Here is a tiny trained network, its code and every weight. The questions are about switching its units off for an input and a class, where a switched-off unit gives its printed mean instead of its output.

import numpy as np


def w(rows, s, z=0):
    codes = np.array(rows[::2]) - 128.0
    scale = np.full(codes.shape[1], s)
    scale[-1] = z or s
    return codes * scale


def f(y):
    return np.maximum(y, 0)


def log_softmax(a):
    a = a - a.max(-1, keepdims=True)
    return a - np.log(np.exp(a).sum(-1, keepdims=True))


def net(x, mask):
    res = np.array(x, float).reshape(1, 5) / 4 @ E
    y = f(res @ A[0][:, :-1].T + A[0][:, -1])
    res = res + np.where(mask, y, B[0][:, -1]) @ B[0][:, :-1]
    return log_softmax(res[-1] @ U[:, :-1].T + U[:, -1])


A, B = {}, {}
E = w([
[2,156,178,65],'x0',
[115,118,134,138],'x1',
[105,108,139,154],'x2',
[127,231,186,251],'x3',
[117,118,134,146],'x4',
],0.0075)
A[0] = w([
[63,165,157,85,144],'neuron 1',
[201,86,87,166,126],'neuron 2',
[126,2,74,87,59],'neuron 3',
[137,188,162,190,126],'neuron 4',
[119,76,110,157,248],'neuron 5',
[136,121,100,87,1],'neuron 6',
],0.013,0.0023)
B[0] = w([
[133,56,206,66,208],'neuron 1',
[170,38,192,13,219],'neuron 2',
[62,254,69,241,255],'neuron 3',
[64,215,163,172,224],'neuron 4',
[194,106,149,141,175],'neuron 5',
[69,161,85,114,159],'neuron 6',
],0.0077,0.0088)
U = w([
[153,197,72,140,5],'0',
[214,2,180,12,251],'1',
],0.0075,0.0021)

Each question gives the input, the list of numbers given to net, and the class t.
The units are the neurons (one row each of A and B). Each row of codes is followed by its name. A weight is (code - 128) times the scale printed after its matrix; where a second scale follows, it is the last column's (A, B and U).
mask holds one flag per neuron, in row order. A switched-off neuron (its flag False) gives its mean, the last column of its row in B, instead of its output. The means were averaged over made-up inputs and are rounded, as every weight is.
A unit's drop is (log p(t) with every unit on - log p(t) with that unit switched off) / (log p(t) with every unit on - log p(t) with every unit switched off).
The circuit of an input: a set's keep is (log p(t) with only the set's units on - log p(t) with every unit switched off) / (log p(t) with every unit on - log p(t) with every unit switched off). Starting from all 6 units, units are removed one at a time, each time the one whose removal leaves the highest keep (on an exact tie, the one counted first), for as long as the keep stays at least 0.8.
circuit, biggest first: the units of the circuit, biggest drop first
k most important neurons: the k neurons with the biggest drops, biggest first
drop when u is switched off: that unit's drop, to one decimal
input [-3,-1,0,-4,-7], class 0: 3 most important neurons : neuron 3; neuron 1; neuron 6
input [-7,-4,-8,3,-6], class 1: circuit, biggest first : neuron 2
input [-8,5,-5,2,1], class 1: 2 most important neurons : neuron 2; neuron 3
input [4,8,-5,1,-3], class 1: 3 most important neurons : neuron 3; neuron 1; neuron 4
input [-8,-3,7,-8,7], class 0: 2 most important neurons : neuron 3; neuron 1
input [-4,3,2,1,3], class 1: 2 most important neurons : neuron 3; neuron 2
input [7,2,4,6,-7], class 1: 3 most important neurons : neuron 3; neuron 1; neuron 6
input [7,-6,-6,1,8], class 1: 2 most important neurons : neuron 3; neuron 1
input [8,-3,1,6,1], class 1: 2 most important neurons : neuron 1; neuron 3
input [-4,-6,3,-7,-8], class 0: drop when neuron 3 is switched off : 1.8
input [-4,1,0,1,-4], class 1: drop when neuron 3 is switched off : 0.6
input [0,-5,4,-4,-3], class 0: drop when neuron 1 is switched off : 0.1
